Below is a small trained network, with its code and all its weights. Each question gives an input and a class and asks what happens when units are switched off, that is, made to give their printed mean instead of their output.

import numpy as np


def w(rows, s, z=0):
    codes = np.array(rows[::2]) - 128.0
    scale = np.full(codes.shape[1], s)
    scale[-1] = z or s
    return codes * scale


def f(y):
    return y / 2 * (1 + np.tanh(0.7978845608 * (y + 0.044715 * y**3)))


def log_softmax(a):
    a = a - a.max(-1, keepdims=True)
    return a - np.log(np.exp(a).sum(-1, keepdims=True))


def net(x, mask):
    res = np.array(x, float).reshape(1, 8) / 4 @ E
    y = f(res @ A[0][:, :-1].T + A[0][:, -1])
    res = res + np.where(mask, y, B[0][:, -1]) @ B[0][:, :-1]
    return log_softmax(res[-1] @ U[:, :-1].T + U[:, -1])


A, B = {}, {}
E = w([
[123,127,130,131],'x0',
[105,223,165,36],'x1',
[124,165,1,112],'x2',
[132,129,125,129],'x3',
[124,129,127,128],'x4',
[127,57,112,25],'x5',
[132,127,130,130],'x6',
[124,128,130,130],'x7',
],0.0098)
A[0] = w([
[135,196,142,51,100],'n1',
[109,19,111,10,18],'n2',
[154,123,175,129,66],'n3',
[69,208,153,101,108],'n4',
[164,50,90,192,113],'n5',
[114,148,42,109,59],'n6',
[66,102,215,149,74],'n7',
[149,77,220,96,109],'n8',
[131,88,111,175,45],'n9',
[142,157,122,170,254],'n10',
[83,102,104,93,191],'n11',
[93,185,164,95,83],'n12',
],0.012,0.0089)
B[0] = w([
[59,31,62,112,202],'n1',
[2,224,185,188,203],'n2',
[104,133,19,213,132],'n3',
[108,45,153,156,201],'n4',
[62,70,112,56,213],'n5',
[239,168,18,202,167],'n6',
[220,125,54,171,175],'n7',
[229,157,62,159,202],'n8',
[15,57,93,185,142],'n9',
[151,161,244,80,254],'n10',
[231,179,230,95,190],'n11',
[61,66,92,139,173],'n12',
],0.0089,0.009)
U = w([
[55,2,73,102,41],'0',
[193,155,11,165,97],'1',
[153,116,153,57,255],'2',
[39,210,178,193,43],'3',
[167,93,145,50,204],'4',
],0.0099,0.0068)

Each question gives the input, the list of numbers given to net, and the class t.
The units are the neurons (one row each of A and B). Each row of codes is followed by its name. A weight is (code - 128) times the scale printed after its matrix; where a second scale follows, it is the last column's (A, B and U).
mask holds one flag per neuron, in row order. A switched-off neuron (its flag False) gives its mean, the last column of its row in B, instead of its output. The means were averaged over made-up inputs and are rounded, as every weight is.
A unit's drop is (log p(t) with every unit on - log p(t) with that unit switched off) / (log p(t) with every unit on - log p(t) with every unit switched off).
The circuit of an input: a set's keep is (log p(t) with only the set's units on - log p(t) with every unit switched off) / (log p(t) with every unit on - log p(t) with every unit switched off). Starting from all 12 units, units are removed one at a time, each time the one whose removal leaves the highest keep (on an exact tie, the one counted first), for as long as the keep stays at least 0.8.
units of the circuit, in order: the units of the circuit, biggest drop first
unit that matters most: the unit with the biggest drop
k most important neurons: the k neurons with the biggest drops, biggest first
drop of u: that unit's drop, to one decimal
input [-1,7,-5,-4,1,-2,-4,0], class 0: 2 most important neurons => (n1 n12)
input [2,3,-8,-6,-4,-8,-8,-2], class 1: unit that matters most => n7
input [-3,-2,4,-4,6,-6,8,4], class 2: units of the circuit, in order => (n2 n10)
input [0,4,-7,2,-5,7,3,-2], class 1: units of the circuit, in order => (n8 n10)
input [-3,2,-8,-8,7,-6,0,6], class 1: units of the circuit, in order => (n7 n8)
input [-3,-6,-8,-6,-1,4,1,5], class 1: units of the circuit, in order => (n8 n7)
input [0,7,5,-8,-1,8,1,0], class 3: 3 most important neurons => (n2 n11 n5)
input [7,-6,6,-8,-4,-3,-2,-3], class 0: 3 most important neurons => (n5 n9 n8)
input [4,6,-2,-6,-3,-2,-6,1], class 0: 3 most important neurons => (n1 n12 n4)
input [1,1,-8,-5,-2,-6,-2,4], class 1: units of the circuit, in order => (n7 n8)
input [-5,-4,-8,-5,-6,0,-2,-5], class 1: units of the circuit, in order => (n8 n7)
input [1,-5,-8,-8,2,8,3,-2], class 1: 2 most important neurons => (n8 n7)
input [-2,6,5,0,0,-4,-2,-3], class 0: 2 most important neurons => (n1 n4)
input [-6,-8,1,2,-7,-8,-7,1], class 0: 4 most important neurons => (n5 n9 n2 n11)
input [0,6,5,-3,2,8,-5,-7], class 3: 2 most important neurons => (n2 n11)
input [-6,-6,-1,-1,-8,-3,-2,5], class 0: most important neuron => (n5)
input [6,-3,4,0,8,-4,0,8], class 4: units of the circuit, in order => (n2 n10)
input [-1,-6,-8,6,1,7,-5,-7], class 1: 3 most important neurons => (n8 n7 n10)
input [-4,-2,-8,0,2,7,-6,-7], class 1: 3 most important neurons => (n8 n7 n10)
input [-7,-6,-8,-6,6,-5,3,-7], class 1: units of the circuit, in order => (n7)
input [-3,8,-5,-6,1,4,3,7], class 0: 2 most important neurons => (n1 n12)
input [-7,8,5,-2,-2,5,-4,6], class 0: drop of n11 => 0.0
input [2,7,1,-1,-1,2,-3,-6], class 0: drop of n1 => 0.4
input [-3,-6,6,-2,3,8,7,8], class 3: drop of n11 => 0.1
